Below are the code and all the weights of a small trained network. Each question names an input and a class and asks about switching units off, where a switched-off unit gives its printed mean instead of its output.

import numpy as np


def w(rows, s, z=0):
    codes = np.array(rows[::2]) - 128.0
    scale = np.full(codes.shape[1], s)
    scale[-1] = z or s
    return codes * scale


def f(y):
    return np.maximum(y, 0)


def log_softmax(a):
    a = a - a.max(-1, keepdims=True)
    return a - np.log(np.exp(a).sum(-1, keepdims=True))


def net(x, mask):
    res = np.array(x, float).reshape(1, 7) / 4 @ E
    y = f(res @ A[0][:, :-1].T + A[0][:, -1])
    res = res + np.where(mask, y, B[0][:, -1]) @ B[0][:, :-1]
    return log_softmax(res[-1] @ U[:, :-1].T + U[:, -1])


A, B = {}, {}
E = w([
[103,134,171,101],'x0',
[104,134,138,32],'x1',
[146,239,129,85],'x2',
[187,164,143,48],'x3',
[229,159,103,171],'x4',
[164,95,1,83],'x5',
[177,83,167,74],'x6',
],0.0085)
A[0] = w([
[119,153,63,142,125],'N1',
[151,127,70,164,75],'N2',
[173,106,152,134,217],'N3',
[147,101,83,10,223],'N4',
[73,165,192,122,72],'N5',
[119,148,161,174,128],'N6',
[153,189,66,187,63],'N7',
[57,76,158,230,253],'N8',
],0.013,0.0036)
B[0] = w([
[162,152,200,116,164],'N1',
[144,161,177,99,172],'N2',
[114,132,49,138,173],'N3',
[226,141,125,115,224],'N4',
[68,122,175,172,184],'N5',
[114,72,132,144,167],'N6',
[136,126,164,49,185],'N7',
[171,108,1,135,247],'N8',
],0.014,0.013)
U = w([
[37,72,115,197,34],'0',
[254,83,30,128,252],'1',
[151,186,169,86,21],'2',
],0.0074,0.0038)

Each question gives the input, the list of numbers given to net, and the class t.
The units are the neurons (one row each of A and B). Each row of codes is followed by its name. A weight is (code - 128) times the scale printed after its matrix; where a second scale follows, it is the last column's (A, B and U).
mask holds one flag per neuron, in row order. A switched-off neuron (its flag False) gives its mean, the last column of its row in B, instead of its output. The means were averaged over made-up inputs and are rounded, as every weight is.
A unit's drop is (log p(t) with every unit on - log p(t) with that unit switched off) / (log p(t) with every unit on - log p(t) with every unit switched off).
The circuit of an input: a set's keep is (log p(t) with only the set's units on - log p(t) with every unit switched off) / (log p(t) with every unit on - log p(t) with every unit switched off). Starting from all 8 units, units are removed one at a time, each time the one whose removal leaves the highest keep (on an exact tie, the one counted first), for as long as the keep stays at least 0.8.
circuit, biggest first: the units of the circuit, biggest drop first
unit that matters most: the unit with the biggest drop
k most important neurons: the k neurons with the biggest drops, biggest first
drop of u: that unit's drop, to one decimal
input [8,0,4,-4,-5,-2,8], class 0: unit that matters most -> N5
input [0,3,8,2,7,4,-3], class 2: circuit, biggest first -> (N8 N7)
input [4,7,2,5,6,-4,1], class 2: 3 most important neurons -> (N8 N5 N6)
input [4,6,2,-1,-2,-8,6], class 0: circuit, biggest first -> (N5 N4)
input [7,8,8,-1,-1,-4,-1], class 0: 2 most important neurons -> (N5 N7)
input [-3,0,-1,4,-6,-3,0], class 0: circuit, biggest first -> (N4 N8 N5)
input [6,5,1,-6,2,-7,7], class 0: 2 most important neurons -> (N5 N4)
input [7,1,0,-5,1,-3,0], class 0: 2 most important neurons -> (N4 N5)
input [-6,2,0,0,1,-8,4], class 0: 2 most important neurons -> (N4 N5)
input [8,4,-2,0,8,-3,-5], class 2: 2 most important neurons -> (N8 N4)
input [8,-5,-1,8,-4,-8,-5], class 0: drop of N5 -> 0.1
input [-6,-8,1,-2,3,6,-7], class 2: drop of N1 -> 0.2
input [-7,-4,7,7,-1,1,-5], class 2: drop of N8 -> 0.3
input [5,-5,7,-3,-3,-7,-7], class 0: circuit, biggest first -> (N5)
